Here is a tiny trained network, its code and every weight. The questions are about switching its units off for an input and a class, where a switched-off unit gives its printed mean instead of its output.

import numpy as np


def w(rows, s, z=0):
    codes = np.array(rows[::2]) - 128.0
    scale = np.full(codes.shape[1], s)
    scale[-1] = z or s
    return codes * scale


def f(y):
    return y / 2 * (1 + np.tanh(0.7978845608 * (y + 0.044715 * y**3)))


def log_softmax(a):
    a = a - a.max(-1, keepdims=True)
    return a - np.log(np.exp(a).sum(-1, keepdims=True))


def net(x, mask):
    res = np.array(x, float).reshape(1, 5) / 4 @ E
    y = f(res @ A[0][:, :-1].T + A[0][:, -1])
    res = res + np.where(mask, y, B[0][:, -1]) @ B[0][:, :-1]
    return log_softmax(res[-1] @ U[:, :-1].T + U[:, -1])


A, B = {}, {}
E = w([
[84,118,141,130,93,157,133,145,84,225],'x0',
[91,246,162,86,109,144,74,174,153,124],'x1',
[150,96,57,202,117,81,82,232,133,145],'x2',
[29,112,96,115,209,141,167,177,117,100],'x3',
[100,110,168,93,46,84,200,183,146,97],'x4',
],0.013)
A[0] = w([
[156,46,135,123,119,94,174,99,135,127,57],'neuron 0',
[113,144,170,90,111,161,180,94,93,101,81],'neuron 1',
[141,133,184,95,191,172,159,69,137,141,88],'neuron 2',
[71,209,145,107,89,146,23,144,175,131,73],'neuron 3',
[118,100,123,98,84,146,155,154,83,208,172],'neuron 4',
[97,130,98,119,171,133,152,158,169,146,34],'neuron 5',
[186,147,90,130,210,169,88,96,128,144,128],'neuron 6',
[135,145,154,99,149,118,175,90,164,134,88],'neuron 7',
[172,142,118,95,123,68,172,142,164,18,87],'neuron 8',
[173,91,161,86,78,170,100,83,199,142,129],'neuron 9',
[46,104,130,146,203,158,131,161,136,94,73],'neuron 10',
[71,105,104,78,139,137,193,187,129,87,96],'neuron 11',
[144,153,101,110,145,123,108,128,166,58,159],'neuron 12',
[63,142,133,168,87,106,141,117,85,186,82],'neuron 13',
[84,128,161,153,105,177,119,134,93,194,84],'neuron 14',
[154,113,70,115,138,100,94,160,188,118,29],'neuron 15',
[103,114,143,89,20,89,210,178,178,92,2],'neuron 16',
[134,166,120,133,200,185,52,124,119,184,39],'neuron 17',
[162,123,68,181,124,39,92,250,111,160,79],'neuron 18',
[90,133,134,93,196,144,173,131,92,112,112],'neuron 19',
[141,40,132,193,130,123,179,85,53,134,90],'neuron 20',
[115,213,173,119,106,111,143,196,145,117,32],'neuron 21',
[156,111,109,162,168,154,86,89,182,41,95],'neuron 22',
[162,118,154,124,44,123,136,126,159,132,75],'neuron 23',
[179,114,177,114,63,97,121,128,151,131,124],'neuron 24',
[211,152,147,151,101,144,100,109,109,144,40],'neuron 25',
],0.012,0.0039)
B[0] = w([
[94,124,168,148,176,130,167,75,159,96,182],'neuron 0',
[179,92,97,103,178,90,114,181,142,121,194],'neuron 1',
[176,129,122,81,174,126,118,177,162,133,200],'neuron 2',
[104,110,176,179,165,110,177,96,152,63,227],'neuron 3',
[129,138,170,97,107,147,96,167,72,111,186],'neuron 4',
[150,143,123,134,148,114,124,99,101,155,150],'neuron 5',
[92,128,90,126,106,179,103,131,140,131,209],'neuron 6',
[167,136,131,99,152,121,134,179,144,127,170],'neuron 7',
[101,139,183,90,77,152,107,170,40,120,205],'neuron 8',
[144,192,124,133,137,90,105,128,145,153,194],'neuron 9',
[121,201,132,159,85,74,107,65,120,167,187],'neuron 10',
[122,172,101,134,90,116,133,84,131,180,186],'neuron 11',
[138,93,163,140,97,130,116,125,95,142,184],'neuron 12',
[116,131,165,124,90,124,114,157,83,121,167],'neuron 13',
[131,123,166,94,103,142,122,158,70,118,177],'neuron 14',
[164,130,126,99,133,117,148,161,117,127,171],'neuron 15',
[72,101,9,113,126,212,99,135,150,108,223],'neuron 16',
[102,117,70,147,136,179,127,119,122,114,204],'neuron 17',
[177,140,131,86,173,100,130,160,167,132,251],'neuron 18',
[149,158,121,144,111,73,119,120,132,163,180],'neuron 19',
[100,81,149,151,136,123,171,94,145,70,209],'neuron 20',
[126,125,148,179,158,132,162,90,143,82,198],'neuron 21',
[139,103,156,106,79,164,122,138,83,123,194],'neuron 22',
[145,145,98,124,100,121,147,89,122,163,184],'neuron 23',
[137,174,109,147,102,115,117,86,129,168,195],'neuron 24',
[127,181,111,163,96,90,129,91,125,182,185],'neuron 25',
],0.013,0.018)
U = w([
[118,196,110,150,107,19,127,76,135,219,113],'0',
[74,121,26,126,145,227,117,145,147,125,155],'1',
[86,111,227,177,188,87,221,89,168,33,91],'2',
[112,129,255,87,83,144,98,203,29,130,105],'3',
[177,144,119,80,216,21,125,241,195,141,93],'4',
[81,137,157,114,124,89,82,148,176,157,246],'5',
],0.0097,0.011)

Each question gives the input, the list of numbers given to net, and the class t.
The units are the neurons (one row each of A and B). Each row of codes is followed by its name. A weight is (code - 128) times the scale printed after its matrix; where a second scale follows, it is the last column's (A, B and U).
mask holds one flag per neuron, in row order. A switched-off neuron (its flag False) gives its mean, the last column of its row in B, instead of its output. The means were averaged over made-up inputs and are rounded, as every weight is.
A unit's drop is (log p(t) with every unit on - log p(t) with that unit switched off) / (log p(t) with every unit on - log p(t) with every unit switched off).
The circuit of an input: a set's keep is (log p(t) with only the set's units on - log p(t) with every unit switched off) / (log p(t) with every unit on - log p(t) with every unit switched off). Starting from the 12 units with the biggest drops (on a tie, the unit counted first), units are removed one at a time, each time the one whose removal leaves the highest keep (on an exact tie, the one counted first), for as long as the keep stays at least 0.8.
circuit, biggest first: the units of the circuit, biggest drop first
unit that matters most: the unit with the biggest drop
k most important neurons: the k neurons with the biggest drops, biggest first
drop of u: that unit's drop, to one decimal
input [-4,1,2,5,4], class 0: circuit, biggest first => (neuron 11)
input [5,-4,6,4,-4], class 4: 4 most important neurons => (neuron 18; neuron 8; neuron 16; neuron 22)
input [-8,7,-6,3,6], class 3: 4 most important neurons => (neuron 8; neuron 12; neuron 20; neuron 0)
input [8,7,-6,5,-7], class 3: 2 most important neurons => (neuron 14; neuron 16)
input [-6,0,-3,7,-7], class 0: 2 most important neurons => (neuron 10; neuron 19)
input [0,1,5,6,6], class 0: 4 most important neurons => (neuron 10; neuron 11; neuron 17; neuron 6)
input [-8,-2,5,-2,-7], class 3: 2 most important neurons => (neuron 22; neuron 16)
input [-5,7,-8,-7,-2], class 4: 2 most important neurons => (neuron 2; neuron 1)
input [-7,4,-5,-6,1], class 3: 2 most important neurons => (neuron 8; neuron 22)
input [-7,-1,-3,-4,-7], class 1: 3 most important neurons => (neuron 6; neuron 17; neuron 4)
input [5,6,4,6,5], class 0: 3 most important neurons => (neuron 11; neuron 10; neuron 20)
input [0,-7,7,-3,7], class 1: 2 most important neurons => (neuron 16; neuron 3)
input [-2,-7,-8,2,-6], class 4: 2 most important neurons => (neuron 2; neuron 3)
input [5,-6,8,-5,4], class 4: unit that matters most => neuron 18
input [-4,-4,-8,0,7], class 4: drop of neuron 7 => 0.4
input [-2,-1,6,0,7], class 1: drop of neuron 16 => 3.0
input [-4,-1,0,-2,5], class 1: drop of neuron 16 => 1.8
